In the rows, zero is written as 128.
Each row has a class, written after it.
[109 130  81 155 114  67 185 140  93 149 132  75 152 192 176 143 119 128
  73 198 116 174 116 195  80 116 168 204  81 145 130 125 167 148  93 114
 113]
Z_355
[ 85 164 141 181 137 145 112 162 149 150 102 173 132  92 132 132 131 127
 100 168 163  94 125 118 132 157 138 110 152 122 166 125 124 121 117 137
 131]
Z_972
[123 187  91 166 117  79 184 148 137 138 118 139  95 158 181 129 107 101
  90 170 131 119 154 136 115 119 155 221  91 123 104 136 160 114 103 107
 142]
Z_638
[117 200 159 145 125 109 148  97 172 122 102 183 136 131 139 127 116  98
 169 104 125 145 157 115 109 121 158 146 176 114 135 107 131 131 164 117
 116]
Z_607
[153 113 101 127  66  48 171 116 111 155 147  74 139 132 170 138  81 113
 115 201 134 178  91 144 122 120 176 122 141 142 140 132 134 151 112  51
 145]
Z_726
[144 111 119  98  87 128 146  73 124 152 128 140 134 123  84 148  87 143
 155 132 109 142 112 167 105 125 159  96 152 127 172 135 114 145 138  61
 141]
Z_355
[107 136 167 131 148 188 100  91 167 132  80 222 144  64  53 109 145 128
 175 136 168  77 132 112 133 165 137  94 184 124 158 131 129 123 125 182
 141]
Z_665
[125 150 125 127 135 102 145 157 145 132 106 134 111 108 158 106 116 102
 107 133 147 118 131 121 110 133 157 157 149 128  95 132 131 113  98 162
 135]
Z_38
[130 101 162  90 190 228  73 122 117 136  75 180 115 113  40 130 164 149
 136  81 158  63 116 162  93 156 124 132 143 138 135 153 134 122  86 219
 140]
Z_38
[111 156 139 121 184 129 152 122 168 126  76 172 124  93 138 125  93 107
 109 126 147  97 140 121  91 150 196 163 166 102 109 121 133 115 130 122
 113]
Z_607
[118 184 152 123  67  32 135 126 159 108 142 141 105 174 146 109 121 115
 172 130  90 171 162 103 127  83 158 128 139 130 116  95 159 138 121 115
 146]
Z_560
[129 126 129 114 128 126 144  92 142 111 105 155 139  94 106 127 143  76
 159  95 102 136 100 124 139 134 174 112 165 101  94 119 102 129 139 138
 147]
Z_972
[ 91 185  95 214 130 138 164 163 128 180 142 179 137 113 151 155 153 135
  91 193 135  93 110 106 141 140 156 141 144 111 157 127 129 124 122 114
 127]
Z_638
[116 173 115 179 123 113 153 116 146 120 122 165 130 118 186 151 145 113
 162 110 116 145 136 106 141 114 160 124 160 105 105 101 123 127 170  88
 127]
Z_607
[129 129 177 133 108 118  41 120 161  88  91 141 101 123  98  83 125 128
 160 115 144 110 172  99 149 139 119 108 147 149 140 129 121 133 131 167
 146]
Z_795
[121 143 111 172  76  88 116 150 129 127 106 125 113 139 168 124 154 110
 152 143 132 132 145 100 164 135 120 103 148 162 139 122 132 122 126 143
 149]
Z_38
[108 192 132 171  96  93 157 126 121 120 140 158 147 145 155 120 143 129
 154 145  89 160 128 116 120 108 154 154 136 112 119 116 146 131 121  91
 139]
Z_652
[108 176 109 134 150 117 171 160 132 131 101 157 104 142 193 108 102 111
 102 136 119 137 151 148 123 150 159 187 132  81 116 133 129  87 126 114
 153]
Z_652
[131 148  74 156 105  76 215 174  74 153 178  85 136 205 197 170 141 147
  80 195 100 156  95 172  90  75 129 168  66 155 129 137 181 159  88 118
 118]
Z_560
[123 172 133 138  82  53 151 106 155 131 122 113 142 130 139 123 112  79
 154 140 119 183 122 107 119 120 167 138 166 121 122 115 123 145 153 125
 127]
Z_233
[125 165  77 199 137  82 182 172  95 140 187  97 143 143 181 180 144 133
  81 148 103 137 103 130 109  98 114 156 104 126 126 136 114 129 107 116
 116]
Z_638
[135 104 133 115 136 158 134 143 104 130  93 119 151 131 123 125 139 123
 130 147 145 130 130 162  98 154 153 158 137 135 132 134 160 109  95 167
 120]
Z_652
[109 161 102 151 126  81 169 167 119 144 155  97 183 162 180 145 133 125
  91 134 104 173 108 146 110 132 116 160 116 128 135 110 121 142 125 140
  94]
Z_726
[143 119 134 117  70  77 129  93 139 135 109 106 150 108 122 133  72 120
 152 150 151 152 116 123 109 134 185 114 159 148 128 118 134 148 129  56
 109]
Z_726
[140 104 171 129 102 198  13  97 134  99  79 178 105 108  63 102 169 147
 223  84 167  71 157 107 176 145  88  86 183 169 135 131 133 104 121 177
 150]
Z_38
[135 139  71 126 126  93 209 166  85 148 118  70 117 182 188 149 130 127
  93 171 104 153 119 192 116 113 135 208  94 132 120 130 160 118  93 134
 122]
Z_233
[132 140 137 130  76 110 162  78 117 142 114 123 157 105 122 156  90 122
 135 174 136 130 103 124 112 148 157  78 140 152 179 125 142 147 134  61
 129]
Z_972
[ 69 174 129 181 166 152 145 153 141 174 114 182 138 133 142 138 154 139
  98 156 127  96 131 134 133 172 128 135 145 108 170 118 130 137 125 157
 129]
Z_607
[120 173  58 184  75  25 217 199  93 173 204  62 170 192 216 174 149 114
  80 192  75 181  90 100 108  86  88 116  80 163 147 124 142 156 112 114
 107]
Z_38
[124 118 119 140 167 131 168 145 107 145 113 119 143 152 127 147 147 107
  80 174 129  96 105 172  85 146 112 163  79 149 138 143 159 149  82 135
 138]
Z_392
[131  94 160 110 153 188  79 116 120 119  90 167 114 120  68 119 160 138
 132 106 133  92 130 154 119 155 153 155 166 127 135 131 129  97  94 165
 152]
Z_638
[148  90 136 128  51  92 142  83 111 141 103  93 124 116 111 119  83 128
 128 200 157 148 119 168  99 145 143 134 153 171 161 147 144 146  92  71
 160]
Z_665
[113 147 146 152 125 102 138  94 144 125 104 149 155  85 159 136 126  96
 171  90 109 132 104  98 121 122 157  89 171 112 110 116  88 132 163 106
 112]
Z_795
[144 105 175 115 163 211  66  91 123 106  73 166 140 100  70 126 162 156
 183  75 142  65 133 138 134 165 124 108 173 155 129 129 131  85  97 157
 131]
Z_638
[127 137 144 104 157 184 112 140 129 132 104 152 150 105 116 140 140 156
 136 102 125 105 107 149 117 166 109 102 184 118 160 123 108  94 130 149
 136]
Z_233
[105 154 144 161 114 143  97 132 151 142 100 192 125  93 117 111 129 131
 129 183 196 106 138 128 131 153 177 142 174 117 148 126 140 123 112 138
 137]
Z_726
[120 161 109 150  76  57 184 167 140 136 140 115 125 173 191 130 139  97
 125 139  87 189 131 122 123  85 170 142 141 132 110 105 140 142 135 120
 115]
Z_560
[114 132 154 116 173 187 112 127 159 147  75 190 104  79 113 116 114 142
 129 107 159  84 134 151 106 165 166 145 175 103 135 135 121 117 120 130
 147]
Z_607
[ 62 164 109 217 126  77 118 141 133 165 145 156 126 138 122 145 135 136
  91 195 139 128 120 140 106 116 169 157 104 109 141 125 138 175 105 118
 131]
Z_355
[123 153  96 132 118 100 166 123 144 129 122 137 117 131 161 126  99 110
 108 129 130 148 145 166  97 121 155 185 109 105 110 133 128 131 129 111
 134]
Z_355
[ 98 155 127 187 126 126 130 131 133 136 127 199 139  74 130 137 143 144
 138 173 141  84  99  94 144 113 167 113 156 121 136 126 129 146 116  89
 111]
Z_726
[127 173 119 165  82  69 179 128 135 144 148 125 121 133 147 116 126 104
 148 174 130 175 129 146 128  92 163 174 133 123 138 120 137 153 122  93
 155]
Z_392
[137 127 139 131  81 109 122  83 140 142 123 115 123 106  86 130  86 120
 149 152 164 123 133 135 118 153 122 119 124 147 163 139 129 158 129  72
 161]
Z_392
[117 159 133 108 157 111 125 150 153 116  87 144 102 123 147 104  92  98
 107 141 143 116 178 107 120 161 176 161 138  90 116 123 142  93 128 134
 132]
Z_652
[135 123 122 130 125 123 169 135 109 116  95 125 136 137 161 124 140 144
 123 144  99 107 118 148 112 118 148 146 102 149 102 122 156 131  89 120
 119]
Z_795
[126 175 142 125 135 142 160 108 148 121 129 170 128 106 131 124 134 111
 154  91 114 132 141 127 132 128 126 138 137 101 140 114 108 128 161 103
 139]
Z_392
[140 103 148 112 175 193 122 104 122 115  90 187 138 116  80 129 148 132
 146 132 141  87 113 150 105 128 137 124 146 131 117 136 148 117 112 155
 122]
Z_665
[117 171 136 125 154 139 163 124 157 117  94 181 135  94 152 111 105 127
 129 120 153 113 145 130 102 149 129 140 136 118 133 132 129 104 132 142
 128]
Z_665
[ 96 144 130 146 156 120 146 125 136 134  81 153 120 132 172 117 114 125
 129 123 135 127 131 156 114 147 169 175 159 118 124 123 131 112 128 114
 132]
Z_607
[130 126 113 125  67 101 180  89 100 143 112 110 147 148 130 150  88 110
 111 181 114 144 100 162 111 143 153 132 136 150 169 128 142 141 125  60
 133]
Z_972
[110 160 102 188 112  90 159 153 135 160 131 126 126 149 187 133 120 117
 102 223 152 121 139 118 137 139 140 141 136 137 142 126 160 128 115 100
 134]
Z_607
[136 125 107 156 106  95 190 139 113 171 134  90 135 129 160 152 103 139
 108 187 121 144 101 156 108 124 147 120 148 152 166 142 133 151 100  75
 135]
Z_607
[116 167 106 200 117 149 173 160 126 157 139 183 150  85 159 141 165 135
 131 177 117  72 103  96 156 127 126 112 169 139 155 134 123 107 108 109
 116]
Z_638
[103 135 148 139 107 144  76 104 137  90  81 159 131 118 133 125 135 126
 171  78 135 120 154 121 162 175 122  93 150 129 143  97 117 103 162 131
 135]
Z_972
[108 120 122 162 132  84  82 129 129  94 114 128 113 136 180 133 152 119
 158 125 120 144 144  69 160 130 159  82 145 133 129 108 124 122 170  99
 136]
Z_607
[ 86 176 109 202 150 135 158 159 131 132 124 181 136  85 156 137 153 144
 107 175 146  79 123 114 135 142 151 136 130 115 139 114 130 130 119  97
 127]
Z_392
[ 85 162  54 220  96  94 216 173 107 164 155 152 167 106 205 151 150 137
  95 208 127 123  83 121 145 108 158 169 116 124 123 122 139 152 114  93
  92]
Z_726
[113 157 133 146  77  85 155 100 160 128 109 135 145 103 148 147 116  90
 175 112 137 144 146  98 136 121 155 110 169 137 135 105 131 140 161 135
 107]
Z_560
[123 171  93 134 113 121 183 149 132 143 116 152 119 134 182 115  99 127
  82 168 156 138 136 182 116 144 174 228 130  96 109 121 145 120 115 113
 135]
Z_726
[119 122 134 151 146 136  99 154 109 136 117 121 126 133 117 121 145 145
 119 167 144 114 129 148 117 145 145 153 116 121 111 134 164 127  70 156
 154]
Z_652
[120 167 144 140 113 110 141  95 152 106  95 187 140 102 142 122 132  87
 157 117 131 147 130 125 126 121 194 163 189 103 111 105 119 126 152 112
 119]
Z_726
[150 118 145 117 159 200  86 121 124 135 143 141 153 100  62 166 145 156
 136  70 135 102 110 131 103 148  98  99 150 131 165 144  96 121 134 159
 127]
Z_638
[123  95 145  75 130 132 121 104 140 134  70 111 124 123 110 134  99 113
 109 114 117 115 124 136 115 169 154 116 161 147 162 134 124 130 133 123
 142]
Z_560
[128 192 116 176  63  63 195 116 123 122 135 139 138 138 201 143 112  98
 147 173 117 162 123 138 128  99 151 139 140 125 116 102 151 118 125  62
 138]
Z_972
[129 157 203  95 149 177  43  96 172 125  65 190 104  76  77  94  97 139
 168  88 214  85 160 121 104 179 156 103 188 128 137 133 131 103 120 180
 156]
Z_38
[129  69 196  51 185 234  47  94 140 109  44 194 111 101  28 113 154 139
 158  72 142  48 129 162 115 179 141 104 190 137 149 140 132 108  99 203
 156]
Z_560
[109 173 137 112 130 114 161 142 155 112  78 169 100 128 163 115  93 120
  99 124 142 122 158 144  95 135 186 179 155 120 138 124 141 111 132 131
 129]
Z_560
[ 99 173 100 172  58  63 197 142 123 150 136 138 138 130 195 125 148 105
 143 127  91 179 106 125 128 107 144 152 158 130 125 114 115 129 124 112
 145]
Z_38
[134 148  95 173  94  81 128 135 124  99 126 133 123 151 156 136 154 111
 162 137 113 127 147  87 159 113 146 131 130 150 122 118 139 114 138 118
 124]
Z_638
[103 206  77 218  68  21 235 168 118 157 183  96 154 128 249 166 131  77
  89 176  86 200  93 107 129  95 147 120 118 110 135 110 104 158 154  69
 117]
Z_972
[120 109 122 165  88  70  69 124 128 110 126 117 124 112 125 120 145 127
 176 132 144 143 123 105 159 117 163 119 132 140 109 115 130 167 124 126
 131]
Z_726
[135  92 191  82 111 160  51  16 159 112  80 185 145  85  11 113  92 126
 203 108 156 110 127 127 105 154 190  67 203 135 154 127 117 135 145  97
 138]
Z_355
[130 148 130 109  87  90 156  89 125 143 100 100 115 137 122 130  82 141
 111 164 115 134 118 148 109 165 155 130 126 141 142 132 145 144 105  65
 163]
Z_233
[124 153  60 146 105  64 221 199 106 148 133 100 101 162 234 127 113 108
  43 170 112 166 112 146  88 105 167 203  92 130  94 140 141 122 100 101
 137]
Z_38
[109 146 162 114 177 220 103 101 159 117  69 225 145  46  60 130 146 148
 149  97 139  40 112  95 126 177 150  88 181 113 144 128 117 122 142 155
 115]
Z_233
[122 133 184 107 168 161  38 115 160 131 110 148 155  96  80 119 132 141
 162  84 166 116 133 132 136 178 110  89 176 116 151 117 105 120 124 189
 143]
Z_726
[143 106 136  95  83 111 154 109 145 154 113 140 152  98 115 134 101  98
 153 126 121 145 100 125 113 139 141  80 180 137 165 137  99 127 129  84
 125]
Z_726
[132  92 169 133 167 174  80  92 122 121  73 156 134  97  54 131 157 127
 161 148 161  59 111 153 111 154 134 115 146 160 142 142 148 136  80 130
 154]
Z_392
[121 118  70 158  23  19 224 116 106 155 147  62 151 170 173 132  88 109
 115 215  88 192 109 133 123 105 133 148 115 168 133 125 144 146 110  34
 123]
Z_665
